Below are the code and all the weights of a small trained network. Each question names an input and a class and asks about switching units off, where a switched-off unit gives its printed mean instead of its output.

import numpy as np


def w(rows, s, z=0):
    codes = np.array(rows[::2]) - 128.0
    scale = np.full(codes.shape[1], s)
    scale[-1] = z or s
    return codes * scale


def f(y):
    return np.maximum(y, 0)


def log_softmax(a):
    a = a - a.max(-1, keepdims=True)
    return a - np.log(np.exp(a).sum(-1, keepdims=True))


def net(x, mask):
    res = np.array(x, float).reshape(1, 4) / 4 @ E
    y = f(res @ A[0][:, :-1].T + A[0][:, -1])
    res = res + np.where(mask, y, B[0][:, -1]) @ B[0][:, :-1]
    return log_softmax(res[-1] @ U[:, :-1].T + U[:, -1])


A, B = {}, {}
E = w([
[157,167,204,192,169,192,89],'x0',
[65,200,137,128,163,137,237],'x1',
[6,92,123,108,176,165,65],'x2',
[110,189,182,40,64,145,98],'x3',
],0.011)
A[0] = w([
[207,60,104,115,75,145,16,75],'N0',
[118,127,64,114,72,97,160,46],'N1',
[237,157,140,153,81,80,174,83],'N2',
[48,94,104,149,181,171,103,64],'N3',
[91,181,134,133,144,134,204,36],'N4',
[123,127,48,215,199,109,153,11],'N5',
[171,212,225,168,162,209,74,39],'N6',
[97,104,145,115,143,125,121,41],'N7',
[96,82,49,39,61,16,154,45],'N8',
[174,196,223,212,209,173,55,39],'N9',
[73,217,121,105,192,167,249,103],'N10',
[227,173,129,133,85,71,184,86],'N11',
[188,40,105,128,101,123,2,58],'N12',
[2,81,111,50,187,155,48,120],'N13',
[122,22,31,254,231,103,182,31],'N14',
[172,104,88,166,191,109,158,65],'N15',
[3,74,112,121,190,154,69,99],'N16',
[109,217,180,24,52,149,89,37],'N17',
[78,175,167,84,88,122,111,71],'N18',
[101,82,21,139,118,62,162,28],'N19',
[68,195,134,138,178,133,239,70],'N20',
[87,143,98,149,111,132,98,47],'N21',
[50,107,124,101,199,158,84,126],'N22',
[216,146,127,155,65,100,197,95],'N23',
[96,215,189,21,12,160,104,2],'N24',
[107,145,85,22,69,84,129,103],'N25',
[115,88,173,128,119,117,149,59],'N26',
],0.0086,0.0045)
B[0] = w([
[59,149,32,61,154,33,56,223],'N0',
[93,123,140,165,183,176,145,164],'N1',
[165,225,121,64,82,146,191,208],'N2',
[190,182,150,108,115,136,158,197],'N3',
[86,132,86,79,135,74,76,170],'N4',
[168,69,199,146,72,118,76,187],'N5',
[29,88,108,196,242,189,191,208],'N6',
[157,146,108,129,162,137,132,141],'N7',
[11,101,116,197,237,214,202,222],'N8',
[23,64,104,181,226,188,210,221],'N9',
[67,106,25,50,147,17,11,222],'N10',
[182,238,109,89,103,155,193,205],'N11',
[70,144,18,39,139,61,26,226],'N12',
[187,223,109,108,93,144,228,255],'N13',
[192,40,253,181,37,126,69,255],'N14',
[176,110,206,168,73,120,100,176],'N15',
[209,240,126,85,82,152,203,241],'N16',
[201,47,237,189,59,103,78,205],'N17',
[192,81,154,141,88,119,104,171],'N18',
[81,63,147,191,198,184,159,192],'N19',
[84,129,49,76,145,39,30,206],'N20',
[131,150,121,114,125,128,143,140],'N21',
[188,195,143,84,79,139,190,211],'N22',
[182,222,112,88,108,165,175,202],'N23',
[213,33,216,173,68,107,77,211],'N24',
[56,60,154,220,198,207,148,197],'N25',
[120,153,155,125,122,112,117,128],'N26',
],0.0071,0.012)
U = w([
[199,221,124,86,115,149,199,144],'0',
[73,111,53,69,152,45,6,121],'1',
[194,24,231,177,103,125,63,251],'2',
[32,68,126,195,205,211,186,22],'3',
],0.011,0.0022)

Each question gives the input, the list of numbers given to net, and the class t.
The units are the neurons (one row each of A and B). Each row of codes is followed by its name. A weight is (code - 128) times the scale printed after its matrix; where a second scale follows, it is the last column's (A, B and U).
mask holds one flag per neuron, in row order. A switched-off neuron (its flag False) gives its mean, the last column of its row in B, instead of its output. The means were averaged over made-up inputs and are rounded, as every weight is.
A unit's drop is (log p(t) with every unit on - log p(t) with that unit switched off) / (log p(t) with every unit on - log p(t) with every unit switched off).
The circuit of an input: a set's keep is (log p(t) with only the set's units on - log p(t) with every unit switched off) / (log p(t) with every unit on - log p(t) with every unit switched off). Starting from the 12 units with the biggest drops (on a tie, the unit counted first), units are removed one at a time, each time the one whose removal leaves the highest keep (on an exact tie, the one counted first), for as long as the keep stays at least 0.8.
units of the circuit, in order: the units of the circuit, biggest drop first
most important unit: the unit with the biggest drop
k most important neurons: the k neurons with the biggest drops, biggest first
drop of u: that unit's drop, to one decimal
input [4,-5,1,-3], class 1: most important unit	N12
input [-3,2,8,8], class 0: 2 most important neurons	N13; N16
input [8,2,-1,7], class 3: 3 most important neurons	N6; N9; N14
input [-6,-6,7,-2], class 0: 2 most important neurons	N13; N16
input [0,5,1,5], class 1: 2 most important neurons	N10; N14
input [3,8,7,-7], class 1: 3 most important neurons	N10; N20; N4
input [-8,-6,1,-5], class 3: 2 most important neurons	N8; N19
input [4,6,4,3], class 1: 2 most important neurons	N10; N20
input [-5,4,-4,7], class 2: 2 most important neurons	N24; N17
input [6,4,6,-2], class 0: 2 most important neurons	N16; N22
input [-5,-3,5,-1], class 0: 3 most important neurons	N13; N16; N9
input [4,2,-2,3], class 3: 2 most important neurons	N14; N6
input [5,-5,1,-1], class 1: 4 most important neurons	N12; N0; N8; N25
input [-6,-2,-4,2], class 3: units of the circuit, in order	N8
input [-8,6,0,-8], class 2: 2 most important neurons	N14; N5
input [-6,3,0,4], class 3: drop of N8	0.3
input [-1,-1,4,-8], class 2: drop of N14	0.1
input [-4,-5,6,0], class 0: drop of N13	0.4
